Below are the code and all the weights of a small trained network. Each question names an input and a class and asks about switching units off, where a switched-off unit gives its printed mean instead of its output.

import numpy as np


def w(rows, s, z=0):
    codes = np.array(rows[::2]) - 128.0
    scale = np.full(codes.shape[1], s)
    scale[-1] = z or s
    return codes * scale


def f(y):
    return np.maximum(y, 0)


def log_softmax(a):
    a = a - a.max(-1, keepdims=True)
    return a - np.log(np.exp(a).sum(-1, keepdims=True))


def net(x, mask):
    res = np.array(x, float).reshape(1, 8) / 4 @ E
    y = f(res @ A[0][:, :-1].T + A[0][:, -1])
    res = res + np.where(mask, y, B[0][:, -1]) @ B[0][:, :-1]
    return log_softmax(res[-1] @ U[:, :-1].T + U[:, -1])


A, B = {}, {}
E = w([
[134,156,134,113,160],'x0',
[108,151,133,150,110],'x1',
[120,24,112,148,114],'x2',
[153,132,99,154,252],'x3',
[100,117,165,70,152],'x4',
[172,110,98,104,114],'x5',
[67,111,98,165,102],'x6',
[84,139,75,62,137],'x7',
],0.011)
A[0] = w([
[142,113,158,71,218,83],'n1',
[135,200,143,210,241,149],'n2',
[188,154,141,122,136,160],'n3',
[203,181,245,178,141,167],'n4',
[87,55,106,136,164,218],'n5',
[188,216,143,162,129,153],'n6',
[156,127,200,121,94,144],'n7',
[32,199,134,60,112,212],'n8',
[72,86,172,124,167,238],'n9',
[133,192,136,193,215,154],'n10',
[94,98,157,224,70,149],'n11',
[105,33,108,106,205,152],'n12',
[35,45,185,243,36,196],'n13',
[160,186,255,106,99,254],'n14',
[168,203,171,157,89,150],'n15',
],0.0093,0.0037)
B[0] = w([
[124,122,161,163,68,193],'n1',
[116,140,112,209,122,236],'n2',
[135,105,130,129,141,174],'n3',
[99,104,147,107,164,220],'n4',
[175,97,158,161,88,187],'n5',
[95,109,177,148,190,199],'n6',
[128,138,140,95,133,173],'n7',
[87,174,170,76,102,213],'n8',
[138,138,199,116,118,180],'n9',
[113,165,112,223,140,216],'n10',
[144,156,165,124,106,198],'n11',
[186,81,149,155,85,193],'n12',
[125,197,145,139,4,247],'n13',
[120,114,176,86,172,230],'n14',
[150,92,175,119,150,190],'n15',
],0.012,0.011)
U = w([
[174,86,50,155,123,217],'0',
[101,115,117,104,140,46],'1',
[155,134,114,64,145,21],'2',
[149,154,131,175,74,103],'3',
[145,59,177,98,166,151],'4',
[84,175,120,158,209,158],'5',
[98,106,84,105,159,2],'6',
[94,184,154,9,101,203],'7',
],0.013,0.0041)

Each question gives the input, the list of numbers given to net, and the class t.
The units are the neurons (one row each of A and B). Each row of codes is followed by its name. A weight is (code - 128) times the scale printed after its matrix; where a second scale follows, it is the last column's (A, B and U).
mask holds one flag per neuron, in row order. A switched-off neuron (its flag False) gives its mean, the last column of its row in B, instead of its output. The means were averaged over made-up inputs and are rounded, as every weight is.
A unit's drop is (log p(t) with every unit on - log p(t) with that unit switched off) / (log p(t) with every unit on - log p(t) with every unit switched off).
The circuit of an input: a set's keep is (log p(t) with only the set's units on - log p(t) with every unit switched off) / (log p(t) with every unit on - log p(t) with every unit switched off). Starting from the 12 units with the biggest drops (on a tie, the unit counted first), units are removed one at a time, each time the one whose removal leaves the highest keep (on an exact tie, the one counted first), for as long as the keep stays at least 0.8.
units of the circuit, in order: the units of the circuit, biggest drop first
unit that matters most: the unit with the biggest drop
top k neurons: the k neurons with the biggest drops, biggest first
drop when u is switched off: that unit's drop, to one decimal
input [6,-1,1,-3,-7,1,6,6], class 7: units of the circuit, in order -> n2, n10
input [2,-4,6,5,5,-8,-5,1], class 3: units of the circuit, in order -> n1, n14
input [5,7,-2,8,5,6,6,3], class 3: units of the circuit, in order -> n12, n1
input [5,-5,7,-6,2,-2,-2,1], class 7: units of the circuit, in order -> n2, n13
input [-1,-4,-5,8,3,4,-8,2], class 5: top 2 neurons -> n13, n10
input [1,-1,2,-4,-8,-6,-3,-3], class 7: units of the circuit, in order -> n2, n10, n12
input [-7,-4,3,-8,0,-1,1,2], class 7: units of the circuit, in order -> n2
input [-2,0,0,-3,-5,-4,-5,1], class 7: units of the circuit, in order -> n2, n10
input [-5,-2,2,-4,4,-5,2,-5], class 7: units of the circuit, in order -> n2, n10
input [1,-1,8,-3,6,-4,-1,-4], class 3: top 2 neurons -> n13, n8
input [3,-1,4,-7,-8,1,-4,8], class 7: top 2 neurons -> n2, n10
input [-7,1,1,8,4,2,-5,2], class 0: top 2 neurons -> n13, n8
input [0,6,0,5,-8,3,3,-1], class 5: units of the circuit, in order -> n13, n12
input [5,7,0,8,7,8,2,0], class 3: unit that matters most -> n1
input [1,7,6,7,3,2,-8,0], class 3: top 2 neurons -> n1, n14
input [0,-2,-7,2,7,-7,-3,-6], class 5: top 2 neurons -> n10, n2
input [-6,-7,-4,4,2,8,-6,8], class 4: top 2 neurons -> n13, n12
input [0,1,5,4,0,-4,8,8], class 3: top 2 neurons -> n5, n12
input [3,-5,-4,-5,-3,6,5,2], class 7: drop when n2 is switched off -> 0.1
input [5,2,7,7,-5,2,1,7], class 0: unit that matters most -> n13
input [1,-5,-1,8,-6,0,4,-3], class 0: drop when n5 is switched off -> 0.2
input [2,-3,-3,1,-5,-1,1,4], class 5: drop when n12 is switched off -> 0.1
